Here is a tiny trained network, its code and every weight. The questions are about switching its units off for an input and a class, where a switched-off unit gives its printed mean instead of its output.

import numpy as np


def w(rows, s, z=0):
    codes = np.array(rows[::2]) - 128.0
    scale = np.full(codes.shape[1], s)
    scale[-1] = z or s
    return codes * scale


def f(y):
    return y / 2 * (1 + np.tanh(0.7978845608 * (y + 0.044715 * y**3)))


def log_softmax(a):
    a = a - a.max(-1, keepdims=True)
    return a - np.log(np.exp(a).sum(-1, keepdims=True))


def net(x, mask):
    res = np.array(x, float).reshape(1, 4) / 4 @ E
    y = f(res @ A[0][:, :-1].T + A[0][:, -1])
    res = res + np.where(mask, y, B[0][:, -1]) @ B[0][:, :-1]
    return log_softmax(res[-1] @ U[:, :-1].T + U[:, -1])


A, B = {}, {}
E = w([
[215,94,137,137,44,81,64,121,91],'x0',
[181,178,138,159,207,185,97,123,11],'x1',
[53,128,177,180,204,127,63,95,69],'x2',
[167,34,191,184,189,137,166,169,250],'x3',
],0.012)
A[0] = w([
[46,150,117,90,126,157,176,80,220,48],'n1',
[31,90,75,117,74,132,183,182,140,169],'n2',
[70,204,132,64,170,138,152,24,66,125],'n3',
[90,92,157,179,221,185,169,103,103,108],'n4',
[158,112,118,101,106,120,173,207,161,33],'n5',
[172,85,121,75,54,50,96,184,210,234],'n6',
[62,113,101,76,64,96,224,144,202,103],'n7',
[106,133,191,127,243,136,147,127,121,77],'n8',
[64,73,146,134,149,103,148,162,181,149],'n9',
[137,73,136,83,63,37,132,169,130,94],'n10',
[169,127,133,108,129,201,162,88,84,115],'n11',
[70,93,180,113,188,103,172,160,162,176],'n12',
[71,142,97,142,117,31,53,2,81,182],'n13',
[118,164,218,214,109,122,65,76,17,254],'n14',
[110,150,124,67,129,191,211,196,159,201],'n15',
[204,63,153,157,185,143,181,201,138,99],'n16',
[89,154,178,125,240,203,124,182,100,144],'n17',
],0.0091,0.0044)
B[0] = w([
[100,116,151,153,166,196,130,145,171,181],'n1',
[49,168,201,154,147,108,54,186,146,184],'n2',
[189,146,224,166,164,68,140,237,108,211],'n3',
[213,99,95,39,38,132,223,61,51,187],'n4',
[38,211,171,193,142,144,34,140,160,164],'n5',
[83,61,236,218,174,182,144,85,219,228],'n6',
[63,212,134,248,232,83,12,211,144,213],'n7',
[254,48,101,73,6,168,207,97,163,179],'n8',
[203,69,217,161,83,172,208,11,158,186],'n9',
[127,106,191,85,198,206,146,80,194,182],'n10',
[113,125,113,81,119,31,178,107,89,153],'n11',
[123,74,207,56,48,186,181,52,177,188],'n12',
[62,124,233,153,194,175,185,143,156,220],'n13',
[73,157,206,104,163,203,137,155,160,254],'n14',
[111,191,150,119,149,52,174,199,127,179],'n15',
[76,119,247,158,203,145,33,209,153,182],'n16',
[134,24,141,111,121,217,153,96,171,199],'n17',
],0.0079,0.019)
U = w([
[91,125,3,112,94,87,22,12,141,2],'0',
[91,168,177,183,191,134,70,163,185,189],'1',
[191,185,101,80,92,120,180,117,145,58],'2',
[146,54,166,122,106,169,167,10,211,187],'3',
],0.011,0.0066)

Each question gives the input, the list of numbers given to net, and the class t.
The units are the neurons (one row each of A and B). Each row of codes is followed by its name. A weight is (code - 128) times the scale printed after its matrix; where a second scale follows, it is the last column's (A, B and U).
mask holds one flag per neuron, in row order. A switched-off neuron (its flag False) gives its mean, the last column of its row in B, instead of its output. The means were averaged over made-up inputs and are rounded, as every weight is.
A unit's drop is (log p(t) with every unit on - log p(t) with that unit switched off) / (log p(t) with every unit on - log p(t) with every unit switched off).
unit that matters most: the unit with the biggest drop
top k neurons: the k neurons with the biggest drops, biggest first
drop of u: that unit's drop, to one decimal
input [-2,6,0,-3], class 2: unit that matters most	n6
input [-4,5,-5,2], class 3: top 2 neurons	(n7 n17)
input [6,-7,7,-2], class 3: top 2 neurons	(n7 n3)
input [-2,-8,7,0], class 3: top 2 neurons	(n9 n12)
input [-6,2,-2,-4], class 2: top 2 neurons	(n7 n6)
input [-7,-7,5,0], class 3: top 2 neurons	(n9 n12)
input [8,-6,-2,5], class 1: top 2 neurons	(n7 n5)
input [8,-4,-3,6], class 1: top 2 neurons	(n16 n5)
input [-4,8,0,-4], class 2: top 2 neurons	(n6 n3)
input [-4,-7,-2,3], class 1: drop of n7	0.2
input [5,-8,-5,7], class 1: drop of n7	0.2
input [-5,7,4,-1], class 3: drop of n17	0.1
